Each row was made from one small tree. Brackets hold a mark, then the marks that hang from it, in the order of their numbers. Every link used is in the known rows. Write each row's tree.
Known rows
(k102 (k279 (k732 (k131 k475)))): [ -38  125  -78 -101 -155  137  -43   23 -174   43 -229  176  177   30
 -152 -222  114   67 -195 -365 -126 -101   80   -3 -172  -12   11   -1
  119    0  -25  -74 -194   32  -76  172  140    1  302  113 -223   56
  230  232   16   58  -25  -85   33   57   71   43  -15   34]
(k621 (k451 k250 (k294 k131 k639) (k732 k318))): [  65  -59   29 -136  -68  131  -69 -264  -66  -27   94 -343  368  359
  -39 -146    5   93  -55  -18 -133  -48  116    0 -195 -316  228  -42
  -71  -15 -108 -175 -102  104   84   22  298   79  357 -127   61   10
  159   11  -71 -162  -50 -175   84   83   53  -28 -146   69]
(k294 (k131 (k639 k808)) k451): [ -27 -140   -9 -134 -150   81 -178 -120  -32   10  -41 -147  406  -21
 -132  -85   -4   85 -198 -268   45    8  123   42 -247 -358   52  -68
   43  -67   26 -225  -17   23   11  -77  371  -59  206 -414   91  299
   -4   22  -23 -160  -41 -126 -140  -19   46 -277  -17   89]
(k250 (k102 k207 (k279 k621)) k451): [ -34   23  -99 -184 -163  148   93 -181  -70  105 -268 -201  280  -21
 -303  -75   90  104 -276 -406 -310 -159  -51  281  -82 -213  -61 -145
   88    5  -14   19 -177  -67  -91  155   75 -124  169  -42 -233  169
  164  259   -3  194  -41  505 -180  103  -59  114  -65  -50]
(k294 (k639 (k451 k250))): [   9  -11   -4 -181  -96  151  -71 -129  -31   31  -33 -105  341  -86
  -72  -38  -28  149 -170 -174  -75  -66   80   -2 -441 -261  343  -93
   66  -67   38 -106  -21   61   19   -1  370   49  308 -249   79  180
   10  114  -25 -110  -95  -34  -90  -18  -12  -78   -6  119]
(k207 (k639 (k451 k250 (k732 (k318 k102 k131))))): [  75 -105  -47 -210  -63  135 -186   20 -117   89  106  -70  192 -172
  -14    2   17   79 -160 -125  -63 -164  159 -150 -413 -111  500  -67
   87   -3 -106 -142 -193   95  -23  -92  188   55  209   57  -38   97
   92  220   -5   45  -94 -231  -56   81 -107  -55    6  193]
(k102 (k279 k621 (k732 (k207 k639)))): [ -92  116  -38  -99 -166  228   -9  -42 -184   63 -394   74  194  106
  -69 -204  104   52 -244 -349 -161 -126   67  187 -103  -28   20  -21
   28   47  -61  -46 -170  -15  -19  170   96   22  200    8 -228  163
  132  225   36  225   23   18   17  159   14  -28    3  -40]
(k808 (k318 (k131 k451) k475)): [  -3  -23 -146  -71 -135   63 -158    2 -130  117  -52   97  187 -404
  -65  -70    2    3 -236 -268 -106  -15   82   12 -201   75  -63  -97
  391  -11  -16 -223 -127   18  -73  107   74  -20  320  117   51   79
  220  345  -34  -21 -123  -11  -12   30    7 -149   84  100]
(k279 (k621 (k451 (k250 k102))) (k732 k639)): [ -39   19  -79 -105 -119  179  -21   22 -153  -44 -379  -82  236  244
  167 -283   54   97 -162 -184 -152   38   80   35 -269 -275   78    7
 -106  -11  -71  -65  -51   57   66  239  298   53  170  110 -241  141
   30  141  -31  109  -55  128  -36  156  -25    2  -29  -23]
(k102 (k279 (k621 (k451 k294)) k732)): [ -76  164  -45  -52 -157  205  101  -93 -109   62 -426  -61  313  227
  -48 -261   67  118 -145 -276 -288   13   25  254  -49 -148 -173  -89
   42    8  -85  -20  -60   16   32  208  244   -2  132   15 -256  151
  167  113   -3   71   10  -12   33  109   54  -24  -17 -107]
(k732 k207 k279 (k318 k131) (k451 k250) k475): [ 178  -61 -170   48 -160  112 -270  140 -317    9  167   69  144 -292
   -2 -164  269 -264 -300 -397 -183  -60  108 -112 -293   86  711   28
  194   75  -54   47 -224    8 -141   62   21  148  350  269   82 -160
  177  374  -29  181 -181 -116   39   36 -112    2  418  157]
(k318 (k131 k639) k475): [  23  -77 -121  -75 -157   52 -182  113 -155  116  -44  159  249 -480
 -132 -168   80   11 -228 -362   26  -73  167  -35 -222  -30  -53  -25
  254    2   38 -150 -163   -6  -80  102  361   14  237  130  129   99
  159  264    3    5 -122 -139  -36   59   -6 -179  -41  113]
(k475 (k639 k451 (k808 k250 k279 k318))): [  53  -28 -127 -124 -157   41 -156  188  -91   92 -257  -41  213 -230
   95  -94   30   54 -221 -161 -265  -93  110  118 -201 -191  109 -310
   99 -100   37  -45  -84   22 -111   62  195  -36  180 -306   79   84
   74  244   46   96  -86   99 -216   70   20   -6  -41  102]
(k639 (k808 (k102 k207 k279) k250)): [  53   93   99 -250 -140   41   57  -91 -179   93 -254   31  247  -92
 -198 -121   68   82 -360 -424 -290 -180   63  374  -20 -195  300 -302
   92  -56   14   66 -223  -45 -110  150   39 -116  194 -354    6  352
   68  344   29  223 -103  241 -272    9   26  172  -45  191]
(k451 (k294 k639) (k732 k207 (k318 k102))): [  45  -87   33 -225 -107  113 -155  -99 -189  -45   90 -220  256  143
 -234  -70  105  -81  -62 -152 -160 -282  161   -4 -179 -203  326 -167
  -80   42  -24  -86 -231   31  111   25   64   90  533 -186  107  219
  234  209   17  121  -51   46   83  147   37  150 -237   85]
(k294 (k451 (k732 k131 (k279 k621) k639))): [  -8   -5 -198  -44 -128  134 -173  -68 -110   35  -80 -180  302   74
   -8 -197  107   53 -122 -265 -163  -26  113  -85 -302 -248  187   54
   70  -28    0 -129  -93   77   -9   32  237  -51  206  151  -30  168
  102   92  -15   29  -17  -52   61  -16  -26  -89  118   50]
(k294 (k451 k732) (k639 k808)): [ -13  -58   64 -192  -99  134 -162 -247  -43   22   23 -177  404   61
  -79  -43  -33  159 -155 -167  -26 -114  149   54 -312 -397  226  -38
  -60  -67   32 -237  -57   75   70   46  182  -39  429 -393   75  292
   46   77   -6  -76  -39  -24   -6  -26   21  -75   37  136]
(k808 (k279 k621 (k732 k207)) k318 k639): [-160  200 -183 -127 -183  182  -58   26 -166   12 -582  -22   95  153
   90 -266   27   59 -228 -292 -243 -159   59  197   52   71 -241 -195
  125  -28  -37 -170 -227   -7  -50  200 -156  -49  221   23 -165  328
  136  431   30  246    3  234   65  149  105 -126 -111  -63]
(k279 k621 (k732 (k131 k451))): [-121   78 -109  -52 -173  181  -70   96 -149    0 -304  111  207   96
   17 -225   23  111 -137 -291  -70   19   72  -67 -239 -127 -155  112
  106   40  -25 -202  -98   52   50  230  265    1  257  336 -204  283
  165  151  -11  -36  -35    6   12   59  -15  -92  210   -1]
(k318 (k102 k207 (k279 (k732 k639)))): [ -15  135  -44 -228 -127   97   27  -13 -201   -6 -309    5  194   13
 -286  -65  106   11 -320 -400  -88  -47   80  167 -226 -166  198 -250
  -17    3   44  135 -228  -29  -34   99 -105    5  236  -81   -3  259
  127  318   38  254  -64  173  -93  104   25   98 -124   73]
(k318 k102 (k131 k279 (k451 (k294 k639)))): [ -85   76  -86  -51 -106   70  -76  138 -159  103   -9  -45  358 -234
 -182    6   22   31 -121 -345   16  -57   14  177 -247 -251  113 -287
  144   28   46   -1  -45   16   95  -46  218  -69  178 -109  189   87
  125  155  -31   -1  -94  -76  -63  -64  -26    5 -101   84]
(k732 (k131 k639) k207 k279 k451 k475): [  65  -30 -211  136 -213  100 -226  213 -310   13  -34   95  303 -202
 -102 -228  251 -206 -254 -468 -150  -57  166 -242 -242 -124  314  112
  166   36   50    7 -262  -30  -95   82  123   60  354  263  209  -59
  103  299   34  187  -53   54   64   46  -35  -81  371   88]
(k732 (k131 k451) k207 (k279 k621) k475 k639): [  60  -49 -280  186 -225  114 -282  284 -357   -7 -141  155  222  -58
   28 -214  204  -92 -264 -378 -129  -54  164 -214 -238 -151  225  147
  109  130   66  -22 -207  -19  -21  123  158  133  255  339  300 -115
   82  241   19  173  -59   35  140   17  -99 -102  479  -21]
(k732 k131 (k207 k639) k475): [  53 -148 -111  -37 -158  131 -223   56 -324   20  -71  152  274  -69
  -66  -52  154  -53 -271 -302  -59 -178  214 -254 -182 -108  275  202
   79  112  -45 -137 -293  -16  -41  107  111   99  303  133   82  -76
  157  331   34  214  -16  -83  100  128  -45 -130  186   88]
(k294 (k131 (k279 k732) (k451 k250) (k639 k808))): [ -73  -41   45 -141 -152  104 -152   96 -112  -14   -9  137  259    6
  -80 -115   -6  109 -166 -307  226   44   39  100 -222 -246  226  -61
   20  -43   31 -203 -111   41   18  -43  315  -70  412 -246  114  121
  -31   46  -51 -209  -54 -139 -147  -82   45  -44   64  134]
(k475 (k639 (k451 k294 k621 (k732 k207)))): [  66 -180 -122 -107 -117  178 -134   50  -46   67 -100 -191  377 -113
  -21   30  106   50  -32   -9 -189  -75  132  -54 -227 -289   86 -109
  -73  -15   11  -31 -102   57    1   55  392   38  306   -6  124   49
  111    9   39   82   54  -24  -47  119   21   64 -107  -10]
(k639 (k451 k250 (k732 (k131 k279)))): [  41  -39  -95 -218 -103  154  -74  -54  -66   49   83   -6  217 -130
  -79  -52   56   75  -59 -221 -105  -47   37  -64 -363 -149  531   20
  127  -56  -68 -120 -177  102  -65  -19  314  -20  386   78 -165   62
   94   85  -36 -126  -49  -85  -94  -72  -53   82  133  204]
(k250 (k102 (k207 k639)) k451): [  -6 -106  -45 -242  -98  128   -9 -177  -83  102 -129 -193  337  -68
 -241   40   52  150 -265 -299 -160 -179   21   72 -184 -296   52  -90
   25   -6  -20  -73 -209  -51  -51   89   89 -139  245  -72  -75  173
  107  325  -14  228  -43  374 -168  127  -73   51 -173   27]
(k475 (k639 k451 (k808 (k279 k732)))): [  26  -34 -109 -124 -148  115 -143  132  -70   65 -282  113  192 -198
   55  -64   56  124 -187 -154 -133  -39  120   99 -257 -230   88 -195
  -56  -52   52  -62  -92   33  -38   77  243   14  290 -244    0   77
   75  183   45   27  -69    0 -166   78   13   -6  -13   29]
(k131 k279 (k451 k621) k475 k639): [ -40  -53   25   -9 -166  179 -102  516 -125   34   13  187  500 -233
 -157 -139  116   32  -84 -342  124   31   32  -66 -183 -230  -13  -65
  159  -35  104  -98  -95   40   -9   55  362  -74  229 -203  218   33
   10   89    6  -22   64 -216    2 -194   36   -9  226   79]
(k250 (k102 (k207 (k639 (k451 k294) k808)) k279)): [  41  -36   60 -170 -136  141  -45 -214  -98  147 -133  -47  291 -124
 -161   82   38  188 -276 -353 -279 -167   50  347 -121 -263  275 -304
   62  -46  -27   -2 -182  -59  -35  -63   48  -62  257 -233  -42  130
  116  231   32  181  -37  205 -183   93  -15  151 -300   42]
(k250 (k451 k621 (k732 k475))): [  50 -177  -96 -175 -154  176    7   -9  -72   13  -59 -183  411  -29
 -259  -41   86   72  -95  -84 -171  -66   54 -186 -130 -140  -17  166
  -14   29  -43 -136 -180   78 -101  234  245  -66  299  176  -69  105
  147  140  -25   44   39  192   30   25   -2   63  267   21]
(k475 (k639 (k451 k250) (k808 k318))): [ 110 -112  -69 -164 -103   57 -160   47  -48   36  -95   -6  180 -275
   83   15   30   42 -183  -92 -177  -59  118    7 -338 -182  349 -193
   37  -72   31  -67  -72   47  -62   28  268   31  314 -299    0   38
    9  202   15    0 -109   37 -221  105  -29   22  -24   89]
(k808 k207 (k318 k102 k475)): [  11   -6  -78 -278 -150   56  -28  -95 -150   32 -193   25  134 -249
 -272  -71   53 -114 -322 -345 -119  -75   67  109 -165   98  129 -268
  226  -61   21  -67 -259  -38  -86  100 -236  -46  337 -122   24  235
  183  528   16  151  -81  247  -78  101   78   17 -219  184]
(k131 (k639 (k451 k294 k621 k732) k808)): [  85 -197   73 -138 -167  122 -105   86    6   26  -15  -94  418 -215
 -151  -21   18  138  -17 -133 -148  -66  132  -11 -177 -307  111 -135
  -12  -60   19 -110 -113   49    7   18  461    4  340 -208   77  288
   15  -10   32  -81   22   31 -129   20   32   85  -47   92]
(k131 k279 (k451 k294) k475 (k639 k808)): [  -5  -70  115  -33 -167   86 -139  421 -153   43  111  231  430 -228
 -108 -105   75   53  -43 -350   62  -57   74   31 -101 -364   51 -201
   91  -45  113 -135 -110   -3   67    3  430  -58  392 -418  258   27
    2  109    7  -54  -13 -261  -23 -164   16    5   37   40]
(k475 (k639 (k808 k207 k250 (k318 k131)))): [  68  -49  -81 -154 -140   -6 -208   78 -151   78 -228  -93  198 -240
   63 -114   78   24 -262 -227 -113 -127  150  104 -121 -125   69 -291
   65  -35   55  -35 -200  -15 -110  172  103  -59  203 -116  130   70
   76  314   40  194  -75  116 -175  165   55   70 -333  138]
(k207 (k639 (k808 k279))): [   5   -2   64  -96 -128  141  -45  -18 -113   79 -209   70  263 -140
  -81  -10   18  151 -251 -250 -169 -119  105  174 -133 -151  221  -96
  -37    0    4 -121 -155   -2  -48   13  103  -60  153 -324  -48   93
   52  295   28  164  -36    0  -74   70   -1  -55 -108   72]
(k318 k131 (k475 (k639 (k451 k294 k621)))): [  58 -170 -223   18 -142   93 -220  123  -88  180  -29   87  304 -509
   39    1   66   54 -158 -123  -95  -29  141  -67 -238 -120 -130  -84
  176  -11   13  -93  -26   37  -71   73  470   61  194  255  226  -69
  227  104   11  -28  -69 -248  -39   85  -16 -142  -22   25]
(k250 (k102 k279) (k451 (k294 k131 k639) k621)): [ -57 -131  -83  -40 -153  141   17 -227   22  105 -109 -388  449  129
 -293    9   -3  175 -126 -136 -298 -194  -49  172  -63 -316 -213 -137
  -28  -25  -23  -60   21   10  -19   18  344 -109  191 -118  -14   11
  207   -9  -33  -31   26  368 -104   90   76  135 -274  -93]
(k451 k250 k294 k621): [  85 -115   78  -99  -88  172  130  -84   29  -23  -25 -282  447   27
 -181   85   25   84  -49 -115 -260   23  -10  108 -183 -226  308  -33
  -61  -30    2   47   38   59  -27   50  556  -19  150  -79  -66  102
   89    4  -42   -1    2   67  -87   -6   33  153 -178   47]
(k279 k621 (k732 k639)): [ -91   29  -98 -116 -175  173  -97   88 -181  -44 -398   58  182   75
   94 -261   90   80 -159 -218 -113   16  100  -34 -210 -121  -50  -14
  -45   14    0 -119  -90   38   31  239  259   40  219  205 -162  269
   69  174    1  130  -26   37   15  147   31  -42  -57  -71]
(k475 (k639 (k451 k621 (k732 k207)))): [  64 -151 -140 -136 -119  188 -147   86  -67   61 -144 -113  332 -176
  -30   -5  121   33  -97  -56 -132  -68  136  -72 -290 -217  154  -51
  -46   -8   13  -41 -142   62  -41   85  281   30  293  -15   71   71
   81   70   44  102   41   12  -78  111    1   46   28   47]
(k207 (k639 (k808 k250))): [  38  -54  113 -153 -111   97  -90   41 -178   92 -145    1  330 -123
  -11  -39    2  133 -245 -239 -160 -162  141   63 -186 -217  297  -68
    3  -17  -24 -110 -148    1  -56   63  213  -93  139 -240   37  209
    1  277   22  223  -54  -51 -126   86  -35  -53  -60  152]

Write each row's tree
[  -3   51  -52 -165 -172  180  -39  -41 -240   23 -292  144  208   52
 -169 -170  150    6 -266 -368 -123  -86   96  117 -122   -8  172   -3
   60   40  -36  -21 -232  -11  -60  190   55   36  373  -24 -137   78
  164  289   21  172  -29   30   33   77   53   44  105   16] -> (k102 (k279 (k732 k207 k475)))
[  21  -49 -142 -142 -134   64 -142   12 -145   58 -169   90  165 -267
  -29 -108   78  -63 -242 -190 -193  -55  115   -9 -185   60   26 -121
  231  -58   22 -160 -129   11  -89  111   54  -27  343  -59   36   65
  188  391    8   96  -87   55  -33  139   64  -75  -71   33] -> (k808 (k318 (k475 k639)))
[ -28  -84   22 -166 -190  110 -200 -278  -39   38  -49  -22  299 -115
 -111  -12  -63  188 -240 -181   57  -72   91   88 -250 -245  111 -209
   -3  -59   37 -227 -106   16    2  -41  145   46  383 -336  245  221
   19   60  -12 -226  -27  -47 -123   33   94 -128 -189  124] -> (k294 k131 (k639 k451 (k808 k207)))
[  25 -142  -23  -57 -172  149 -187  136  -96   14   67   28  334  -66
  -88  -28   20   72 -114  -57   62  -36  140 -140 -202 -205  -32    5
  -55  -14   44 -261 -140   99  -49   48  218   15  328  -18  212   20
   94   -9   -3 -121   50 -177   12    8   64  -60   73   38] -> (k294 (k131 (k451 k621 k732) (k475 (k639 k808))))
[  82 -158   -6 -141 -112  131 -259   -2 -213   47  189  -70  223  -47
  -65  -85  151  -40  -39 -149 -112 -287  194 -148  -78  -73  202  -69
   24   73 -104 -188 -305   39   20   52  169  111  434  131   33   11
  271  207   10  165    0 -278  164  166    4   53 -277   56] -> (k451 k294 (k732 (k207 k639) (k318 (k131 k475))))
[  62   24  -36 -153 -148   27 -114  225 -204   64 -154  137  194 -156
   -8 -220  123  -49 -245 -245 -217 -232  147    3 -115  -77   94 -266
  110  -86   49  -56 -176   24 -114  154  123  -19  216 -273   40   49
  106  352   48  195  -60  -30 -100   89   67   76 -141   61] -> (k131 (k475 (k639 (k808 (k102 k279) k250 k318))))
[ -25   18   15 -302  -89   94   -9  -83 -189  149 -302 -170  298   73
  -63 -202   63  115 -347 -311 -167 -229  126  153  -81 -194  195 -292
  113  -73  -14  -27 -283  -20  -58  108   86 -164   52 -106  130  311
   30  436   23  321  -48  108 -161   48   66   47 -371  229] -> (k808 k102 (k207 k639) k250)
[  23  -81    4 -131 -166  160  -92  410  -83   13   82  201  409 -310
 -106 -149  135  -10  -70 -330   76  -17   11 -110 -276 -153  291 -108
  152 -114   42  -43  -81   61  -80  -11  472    2  226 -235   58   35
  -27   75   -1  -73   42 -270  -90 -149   17   35   95  139] -> (k131 k279 k475 (k639 (k451 k250 k621)))
[ 193  -83  -19 -201 -152   89 -149  -53 -205  -55   66    0  132   -9
  -64 -132  135   21 -214 -228  -67  -79  158  -44 -254  -80  750   -1
 -114  -26   44  -42 -322   66 -120   71   77   36  462   91  125  -52
  -26  260  -15   91  -85   85   31   -3   -8  236   -5  165] -> (k451 k250 (k732 k279 k475 (k639 (k808 k207))))
[  19  -27    3 -154 -136  200  -22 -152  -80  142 -197  -75  335 -129
 -191   61   64  174 -301 -349 -241 -111   23  284 -174 -178  234 -215
  105  -40  -34   21 -171  -32  -83  -29    4  -73  154  -93  -70  134
  121  217   32  200   13  233 -167   74   -2  142 -178   67] -> (k250 (k102 (k207 (k639 (k451 k621))) k279))
[  -5   70  -46 -116  -99  110   19  149 -121   54    6  -17  346 -303
 -273  115   53    5 -243 -432  107   60  -49  220 -266 -184  329 -206
  131   29   41  126 -121   10  -42   12   74  -56  108    9  129  117
   87  171  -31   64  -57   46 -172 -104  -78  108  103  214] -> (k318 (k102 k207) (k131 k279 (k451 k250 k621)))
[  42 -122  -68   22 -183  211  -38  101 -167   14 -119  -59  454 -201
  -53  -16  126  -38 -205 -164 -278  133   92 -117 -197 -151  187   77
   68    2    0  -62  -75   56  -98  164  175    0  194  206   25   23
  114  167   -1  122   -7   49   32   -8   27  -55  351   30] -> (k732 (k451 k621) k475)
[  25   42 -205    6 -190  145 -129  113 -133   54 -244   21  239 -211
   38 -211  129   55 -167 -287 -276   17   43   20 -319 -103  238 -147
  112  -30   44   21  -43   18  -47    7  294   20   95   84   74  169
  -23  155   -4   83  -54   -2  -53   21  -49  -58   98  -48] -> (k732 (k279 k621) (k639 k451))
[  22   96  -95   51 -225   57 -114  158 -145   11 -186  149  219 -182
 -136 -293  128    7 -174 -488 -180  -96   72   34 -181  -32  138  -14
  147   -1   66  -39 -143  -13  -63   64  272  -40  146   49  -31  241
   49  214   24    2  -52  101  -93   59  -21   20   83   46] -> (k732 (k131 (k639 k808)) (k279 k621))
[  11   32  -91 -110 -145   55  -87   19 -129   65 -348   47  128 -135
   29 -158  108    0 -262 -193 -321 -156  113  215  -64  -62   66 -286
   60  -31   41  -43 -125    7  -43  121   59  -39  187 -290  -72  105
   86  319   49  157  -74  199 -173  180   60   99 -152  -35] -> (k475 (k639 (k808 (k102 (k279 k621)) k318)))
[ -41  101  -79  -18 -110  145   10  -98 -114   58 -178  -75  217  108
  -65 -129   76   68 -161 -276 -255  -18   58   54 -200 -184  134  -19
   54  -12  -38  -11 -109   43  -46  113  262  -12  309  201 -212  -30
  222  129   -6   54  -63  -11   -4   59   43   55  -29   33] -> (k102 (k279 (k732 k131 (k451 k250 k294))))
[ 126  -56  -65 -223  -90  131  -99 -116 -183  -24   30 -163  120   37
 -141 -128  162  -54 -160 -306 -157 -222   85   90 -344 -135  817  -33
 -111  -26    5   36 -286   32  -70   -2   97  -16  464  -15  -74   12
    7  248  -21  238  -78  343  -80   83  -57  334 -203  163] -> (k451 (k250 k102) (k732 k207 k279 k639))
[   8 -117   69  -54 -119  158    9 -217   39  -41   59 -330  471  176
 -150   67  -51  134  -81  -38  -93  -10   14   61 -199 -278  174  -57
 -108  -53   25  -81   90   82   13  -41  542   37  200 -117  171   75
   85 -128  -60 -184   27  -29  -32   20  114   38 -305   26] -> (k451 k250 (k294 k131 k639) k621)
[  -4 -174  -38 -146 -104  178  -42 -238   37    6   18 -328  432  102
 -142   46  -23   84 -187 -190  -69   40   -9  117 -334 -296  309   14
   13  -92  -46 -135   88   80  -43 -101  377  -84  104 -205 -103  178
   58  -46  -73 -148  -12   57 -180  -56   23  -77  -31  129] -> (k294 k131 (k451 (k250 k102) k621))
